Below is a small trained network, with its code and all its weights. Each question gives an input and a target symbol and asks what happens when units are switched off, that is, made to give their printed mean instead of their output.

import numpy as np


def w(rows, s, z=0):
    codes = np.array(rows[::2]) - 128.0
    scale = np.full(codes.shape[1], s)
    scale[-1] = z or s
    return codes * scale


def f(y):
    return np.maximum(y, 0)


def softmax(a):
    e = np.exp(a - a.max(-1, keepdims=True))
    return e / e.sum(-1, keepdims=True)


def log_softmax(a):
    a = a - a.max(-1, keepdims=True)
    return a - np.log(np.exp(a).sum(-1, keepdims=True))


def net(x, mask):
    ids = ['ΓΞΠΣαβδζηφ'.index(c) for c in x.split()]
    T = len(ids)
    res = E[ids] + P[:T]
    u = 0
    for l in range(2):
        q, k, v = (res @ M[l].T for M in (Q, K, V))
        z = softmax(np.where(np.tri(T) > 0, q @ k.T / 3**0.5, -1e9)) @ v
        res = res + np.where(mask[u], z, O[l][:, -1]) @ O[l][:, :-1]
        u += 1
        y = f(res @ A[l][:, :-1].T + A[l][:, -1])
        res = res + np.where(mask[u : u + 8], y, B[l][:, -1]) @ B[l][:, :-1]
        u += 8
    return log_softmax(res[-1] @ U[:, :-1].T + U[:, -1])


Q, K, V, O, A, B = {}, {}, {}, {}, {}, {}
E = w([
[246,149,65,171,99,170,193,160,133,162,140],'Γ',
[216,207,110,133,232,138,74,50,123,41,150],'Ξ',
[93,255,185,178,105,147,179,55,67,169,69],'Π',
[74,154,84,179,234,174,160,86,105,76,87],'Σ',
[167,202,100,47,157,159,126,140,230,116,42],'α',
[106,164,102,202,145,81,68,129,50,130,110],'β',
[161,121,198,171,116,45,121,163,146,137,48],'δ',
[143,193,145,25,139,69,109,117,106,121,94],'ζ',
[156,36,152,79,136,207,118,129,103,184,95],'η',
[98,166,125,148,90,205,111,172,129,34,188],'φ',
],0.0092)
P = w([
[228,90,219,177,79,192,167,206,22,87,80],'0',
[129,127,67,124,59,139,65,114,133,154,109],'1',
[163,37,103,190,153,88,148,185,220,152,122],'2',
[198,153,217,90,184,186,137,223,19,40,14],'3',
[121,188,23,50,51,169,13,65,40,210,144],'4',
[139,101,115,138,170,128,127,141,178,160,144],'5',
[241,132,197,70,191,223,151,206,14,90,21],'6',
[59,90,35,73,51,102,91,49,253,148,218],'7',
[115,139,168,132,173,116,121,147,169,170,165],'8',
[163,237,228,177,216,117,215,204,109,11,105],'9',
[98,77,35,119,82,104,95,103,177,155,149],'10',
[118,149,177,131,183,106,137,144,166,170,159],'11',
],0.0057)
Q[0] = w([
[130,239,168,255,231,58,220,67,255,16,219],'L0H0',
[215,214,43,116,200,223,37,169,32,46,37],'L0H0',
[64,33,36,44,42,35,107,18,229,231,241],'L0H0',
],0.0052)
K[0] = w([
[105,16,133,161,183,38,224,76,249,27,221],'L0H0',
[35,212,15,82,104,160,58,16,81,171,208],'L0H0',
[253,162,213,231,238,180,188,250,73,72,58],'L0H0',
],0.0054)
V[0] = w([
[86,32,90,204,178,243,172,56,61,193,145],'L0H0',
[109,70,182,67,2,49,61,194,28,228,137],'L0H0',
[5,152,102,228,91,64,70,194,86,81,238],'L0H0',
],0.0052)
O[0] = w([
[33,139,2,124,151,148,198,198,16,162,112,123],'L0H0',
[52,133,229,121,8,44,118,247,192,156,123,87],'L0H0',
[33,118,166,239,144,208,108,193,137,102,110,7],'L0H0',
],0.0061,0.0018)
A[0] = w([
[211,132,236,92,31,53,177,183,64,92,89,165],'L0N0',
[103,41,86,120,89,160,83,60,163,189,221,95],'L0N1',
[146,153,160,107,98,151,211,128,19,137,126,124],'L0N2',
[112,64,3,93,65,46,48,146,160,155,164,252],'L0N3',
[123,242,176,164,182,70,198,173,62,114,91,214],'L0N4',
[90,80,117,32,140,101,37,103,185,125,120,243],'L0N5',
[137,117,29,101,22,222,135,125,233,164,180,152],'L0N6',
[113,174,51,204,66,112,149,60,158,223,80,220],'L0N7',
],0.0055,0.0034)
B[0] = w([
[223,73,67,144,158,140,70,158,230,53,99,223],'L0N0',
[98,96,120,156,107,246,51,102,44,209,160,152],'L0N1',
[93,159,24,125,129,78,144,102,157,62,49,181],'L0N2',
[75,143,88,139,145,63,45,226,49,219,194,217],'L0N3',
[102,78,110,51,38,196,102,156,116,145,41,254],'L0N4',
[53,183,175,98,182,167,47,199,175,114,88,215],'L0N5',
[167,204,37,254,100,233,168,180,151,235,136,185],'L0N6',
[91,105,88,164,73,61,147,37,177,211,160,214],'L0N7',
],0.0056,0.0052)
Q[1] = w([
[86,69,121,155,180,50,119,43,253,207,248],'L1H0',
[160,148,44,66,215,147,104,201,63,62,21],'L1H0',
[82,178,199,165,169,99,249,58,180,80,215],'L1H0',
],0.0044)
K[1] = w([
[189,73,177,48,214,83,209,237,143,92,2],'L1H0',
[74,240,62,73,186,151,86,47,219,148,190],'L1H0',
[171,158,122,193,121,140,244,157,159,11,94],'L1H0',
],0.0051)
V[1] = w([
[127,165,93,139,7,165,225,124,193,154,130],'L1H0',
[76,137,174,77,190,252,103,204,138,117,163],'L1H0',
[227,43,139,174,120,166,127,190,80,141,253],'L1H0',
],0.0052)
O[1] = w([
[122,143,66,93,142,228,115,21,250,193,198,165],'L1H0',
[166,47,116,42,182,198,48,106,10,73,112,146],'L1H0',
[195,28,163,107,3,192,221,113,69,126,172,6],'L1H0',
],0.0054,0.0023)
A[1] = w([
[78,74,129,167,61,61,113,132,111,245,126,10],'L1N0',
[199,144,80,217,99,97,74,147,76,111,218,152],'L1N1',
[65,141,227,63,147,29,98,102,188,121,160,246],'L1N2',
[210,23,80,67,27,184,219,86,193,89,93,7],'L1N3',
[183,113,187,75,77,184,166,114,14,14,147,123],'L1N4',
[108,3,158,179,16,128,185,207,98,119,97,32],'L1N5',
[3,108,98,215,109,43,134,63,45,133,146,86],'L1N6',
[184,147,153,14,155,82,182,209,75,101,24,152],'L1N7',
],0.0051,0.0018)
B[1] = w([
[216,87,242,125,162,127,103,55,184,194,121,221],'L1N0',
[198,209,220,184,99,142,108,174,88,101,198,207],'L1N1',
[141,19,93,33,47,63,236,214,58,129,110,186],'L1N2',
[64,124,206,53,177,82,77,76,187,212,253,194],'L1N3',
[185,93,112,66,118,81,196,162,99,251,31,176],'L1N4',
[40,185,148,74,152,204,71,131,45,120,217,177],'L1N5',
[56,68,224,156,215,123,149,72,129,155,221,207],'L1N6',
[111,179,146,199,133,75,226,156,75,69,228,255],'L1N7',
],0.0059,0.0043)
U = w([
[222,176,130,199,108,113,233,151,65,191,113,69],'Γ',
[218,154,146,100,159,131,25,35,115,21,142,142],'Ξ',
[89,96,149,70,50,127,167,19,182,139,148,240],'Π',
[49,105,35,175,215,123,193,136,95,109,152,147],'Σ',
[89,172,68,125,148,130,68,179,213,158,56,4],'α',
[84,146,253,160,168,89,114,156,132,125,174,174],'β',
[189,24,140,172,70,47,100,166,174,107,61,202],'δ',
[62,129,51,16,71,36,168,188,53,141,211,41],'ζ',
[167,39,164,68,125,231,90,146,65,196,64,85],'η',
[48,181,163,206,41,222,114,217,112,54,159,171],'φ',
],0.0054,0.0025)

Each question gives the input, a string of symbols that net reads in full, and the target symbol t.
The units are the heads (3 rows each of Q, K, V and O) and the neurons (one row each of A and B). Each row of codes is followed by its name. A weight is (code - 128) times the scale printed after its matrix; where a second scale follows, it is the last column's (O, A, B and U).
mask holds one flag per unit, layer by layer, with each layer's heads first. A switched-off unit (its flag False) gives its mean, the last column of its rows in O or B, instead of its output. The means were averaged over made-up inputs and are rounded, as every weight is.
A unit's drop is (log p(t) with every unit on - log p(t) with that unit switched off) / (log p(t) with every unit on - log p(t) with every unit switched off).
The circuit of an input: a set's keep is (log p(t) with only the set's units on - log p(t) with every unit switched off) / (log p(t) with every unit on - log p(t) with every unit switched off). Starting from the 12 units with the biggest drops (on a tie, the unit counted first), units are removed one at a time, each time the one whose removal leaves the highest keep (on an exact tie, the one counted first), for as long as the keep stays at least 0.8.
units of the circuit, in order: the units of the circuit, biggest drop first
k most important neurons: the k neurons with the biggest drops, biggest first
k most important neurons of layer l: the k neurons of layer l with the biggest drops, biggest first
input δ Σ ζ Σ β β δ, target φ: units of the circuit, in order => L0H0; L1N5; L0N4
input η β η η η φ Σ, target ζ: most important neuron of layer 1 => L1N7
input η α Σ Γ, target Ξ: units of the circuit, in order => L0H0; L1H0; L0N0; L0N5
input α Π Σ ζ, target α: units of the circuit, in order => L1H0; L0N7; L0N2
input β η β η δ φ δ δ, target δ: 2 most important neurons of layer 1 => L1N2; L1N0
input Π β φ ζ, target φ: units of the circuit, in order => L0H0; L1N7; L0N4
input Π Σ η Ξ β Σ η Σ Ξ Π, target Σ: units of the circuit, in order => L0H0; L0N2
input η β δ Π Π φ Ξ, target α: units of the circuit, in order => L1H0; L0N7; L0H0; L0N2
input η α Π Ξ Π Γ δ, target α: 2 most important neurons of layer 0 => L0N7; L0N0
input δ φ β Γ η δ Π, target ζ: 2 most important neurons => L0N4; L1N7
input Γ φ β Γ, target η: 2 most important neurons => L1N4; L0N6
input Σ η α β, target ζ: 2 most important neurons => L0N4; L1N7
input β β φ η η α ζ β, target β: 2 most important neurons => L1N6; L0N3
input α Γ ζ Π β β β Σ Ξ φ, target Σ: units of the circuit, in order => L0H0
input φ Π ζ Γ Ξ ζ β, target Γ: 3 most important neurons of layer 0 => L0N5; L0N4; L0N3
input η Γ Σ Σ Ξ η φ, target Γ: 2 most important neurons of layer 1 => L1N4; L1N7
input β Γ β Π Γ, target Γ: 2 most important neurons of layer 0 => L0N6; L0N4
input δ Σ Σ Π η ζ, target ζ: 2 most important neurons => L1N2; L1N7
input δ β β δ Ξ Σ Σ, target Γ: 2 most important neurons => L1N4; L1N7
input β η ζ α Σ, target Σ: most important neuron of layer 1 => L1N6
input φ α δ δ β ζ Ξ η, target η: 2 most important neurons of layer 1 => L1N7; L1N0
input β β Σ Π φ δ ζ α, target α: 2 most important neurons => L0N6; L0N5
input α β Γ η, target φ: 3 most important neurons of layer 1 => L1N5; L1N7; L1N0
input Γ β Π Ξ, target φ: 2 most important neurons of layer 0 => L0N7; L0N4
input α ζ η ζ, target δ: 2 most important neurons of layer 0 => L0N0; L0N5
input Γ α Σ φ Π Π φ β δ β, target φ: 2 most important neurons => L0N4; L0N3
input η η β Γ Σ α β φ α β, target η: 3 most important neurons => L0N4; L0N6; L1N4
input φ α α ζ Ξ δ Γ β Γ Γ, target φ: most important neuron => L1N5
